Here is a tiny trained network, its code and every weight. The questions are about switching its units off for an input and a class, where a switched-off unit gives its printed mean instead of its output.

import numpy as np


def w(rows, s, z=0):
    codes = np.array(rows[::2]) - 128.0
    scale = np.full(codes.shape[1], s)
    scale[-1] = z or s
    return codes * scale


def norm(h):
    return h / np.sqrt((h * h).mean(-1, keepdims=True) + 1e-5)


def f(y):
    return np.maximum(y, 0)


def log_softmax(a):
    a = a - a.max(-1, keepdims=True)
    return a - np.log(np.exp(a).sum(-1, keepdims=True))


def net(x, mask):
    res = np.array(x, float).reshape(1, 8) / 4 @ E
    u = 0
    for l in range(3):
        y = f(norm(res) @ A[l][:, :-1].T + A[l][:, -1])
        res = res + np.where(mask[u : u + 9], y, B[l][:, -1]) @ B[l][:, :-1]
        u += 9
    return log_softmax(norm(res)[-1] @ U[:, :-1].T + U[:, -1])


A, B = {}, {}
E = w([
[52,170,99,97,202],'x0',
[2,52,137,128,92],'x1',
[176,225,168,50,116],'x2',
[145,207,99,192,120],'x3',
[145,64,225,65,102],'x4',
[91,83,117,25,237],'x5',
[46,213,178,96,108],'x6',
[123,106,197,80,95],'x7',
],0.0053)
A[0] = w([
[170,227,100,118,150,40],'L0N1',
[201,67,94,160,174,3],'L0N2',
[132,124,148,167,100,59],'L0N3',
[123,129,103,128,96,16],'L0N4',
[146,102,157,232,2,17],'L0N5',
[159,96,144,159,162,36],'L0N6',
[163,101,220,32,113,18],'L0N7',
[128,103,98,168,148,3],'L0N8',
[131,108,128,75,186,132],'L0N9',
],0.0079,0.0037)
B[0] = w([
[178,186,69,82,100,208],'L0N1',
[149,32,72,178,179,180],'L0N2',
[107,105,96,126,86,152],'L0N3',
[122,167,157,200,151,128],'L0N4',
[96,123,145,190,23,254],'L0N5',
[122,84,97,123,156,141],'L0N6',
[181,85,255,85,109,227],'L0N7',
[120,75,132,96,129,141],'L0N8',
[113,133,146,152,51,216],'L0N9',
],0.0076,0.0036)
A[1] = w([
[226,154,131,189,79,61],'L1N1',
[150,163,129,175,167,43],'L1N2',
[123,139,140,192,116,37],'L1N3',
[116,130,101,150,150,61],'L1N4',
[171,21,92,173,192,23],'L1N5',
[199,245,91,103,135,45],'L1N6',
[40,134,128,89,152,3],'L1N7',
[44,95,109,106,147,102],'L1N8',
[161,119,179,87,138,58],'L1N9',
],0.011,0.0029)
B[1] = w([
[52,131,131,137,150,255],'L1N1',
[108,122,138,82,109,151],'L1N2',
[124,74,127,143,109,172],'L1N3',
[167,129,165,110,110,149],'L1N4',
[229,143,85,113,134,228],'L1N5',
[37,253,57,117,136,249],'L1N6',
[79,106,218,227,196,189],'L1N7',
[142,171,178,206,201,216],'L1N8',
[63,130,100,38,83,191],'L1N9',
],0.0078,0.0049)
A[2] = w([
[107,173,50,73,112,24],'L2N1',
[166,58,63,111,172,76],'L2N2',
[68,146,182,129,129,118],'L2N3',
[102,150,73,156,124,217],'L2N4',
[124,94,192,8,120,63],'L2N5',
[119,174,139,148,135,3],'L2N6',
[165,146,173,153,57,187],'L2N7',
[60,111,149,113,202,25],'L2N8',
[153,118,193,13,118,11],'L2N9',
],0.012,0.003)
B[2] = w([
[118,204,110,99,152,208],'L2N1',
[251,157,80,162,121,197],'L2N2',
[222,114,97,127,187,236],'L2N3',
[131,148,186,51,71,251],'L2N4',
[151,92,142,2,151,253],'L2N5',
[144,96,92,88,168,160],'L2N6',
[47,94,111,105,123,235],'L2N7',
[126,130,198,197,170,194],'L2N8',
[126,22,152,48,182,234],'L2N9',
],0.0092,0.0053)
U = w([
[244,94,68,164,122,131],'0',
[62,72,141,195,6,115],'1',
[95,250,92,89,120,134],'2',
[103,119,205,221,214,3],'3',
[142,44,193,23,146,228],'4',
],0.02,0.0021)

Each question gives the input, the list of numbers given to net, and the class t.
The units are the neurons (one row each of A and B). Each row of codes is followed by its name. A weight is (code - 128) times the scale printed after its matrix; where a second scale follows, it is the last column's (A, B and U).
mask holds one flag per neuron, layer by layer. A switched-off neuron (its flag False) gives its mean, the last column of its row in B, instead of its output. The means were averaged over made-up inputs and are rounded, as every weight is.
A unit's drop is (log p(t) with every unit on - log p(t) with that unit switched off) / (log p(t) with every unit on - log p(t) with every unit switched off).
The circuit of an input: a set's keep is (log p(t) with only the set's units on - log p(t) with every unit switched off) / (log p(t) with every unit on - log p(t) with every unit switched off). Starting from the 12 units with the biggest drops (on a tie, the unit counted first), units are removed one at a time, each time the one whose removal leaves the highest keep (on an exact tie, the one counted first), for as long as the keep stays at least 0.8.
circuit, biggest first: the units of the circuit, biggest drop first
k most important neurons: the k neurons with the biggest drops, biggest first
drop when u is switched off: that unit's drop, to one decimal
input [-8,-2,4,4,-4,3,-4,-4], class 2: circuit, biggest first	[L1N6]
input [6,8,-3,1,0,0,-8,-5], class 0: circuit, biggest first	[L1N5 L2N2]
input [-2,-4,-7,-5,3,-3,1,-6], class 0: 2 most important neurons	[L0N2 L1N5]
input [-5,-5,5,3,3,-7,-4,-2], class 2: circuit, biggest first	[L1N6 L1N1]
input [3,5,8,5,0,6,2,1], class 3: circuit, biggest first	[L1N7 L2N8]
input [2,5,-5,1,-2,8,-7,6], class 0: circuit, biggest first	[L1N5 L2N2]
input [-8,-5,-2,-2,-2,4,4,-3], class 0: 2 most important neurons	[L0N2 L1N5]
input [1,6,-2,-6,3,-7,3,4], class 1: 2 most important neurons	[L0N5 L2N9]
input [-5,-3,5,-7,-7,-6,-2,3], class 1: 3 most important neurons	[L0N5 L2N5 L2N7]
input [3,5,4,-8,2,-7,-8,-7], class 0: 3 most important neurons	[L0N2 L1N5 L2N2]
input [6,8,-1,-2,-5,-5,-7,-2], class 0: 2 most important neurons	[L1N5 L1N6]
input [-3,-2,-2,0,8,-3,-4,-7], class 0: 3 most important neurons	[L0N2 L1N5 L2N2]
input [1,-8,-3,-8,-6,-1,1,2], class 2: 2 most important neurons	[L0N1 L1N6]
input [-4,5,6,3,-3,-8,6,-7], class 1: circuit, biggest first	[L0N5]
input [-2,8,-1,-1,0,4,6,4], class 3: drop when L1N7 is switched off	0.2
input [5,-7,-1,2,0,8,0,-3], class 2: drop when L2N7 is switched off	0.0
input [-8,-8,6,8,0,6,-3,6], class 2: drop when L1N6 is switched off	1.5
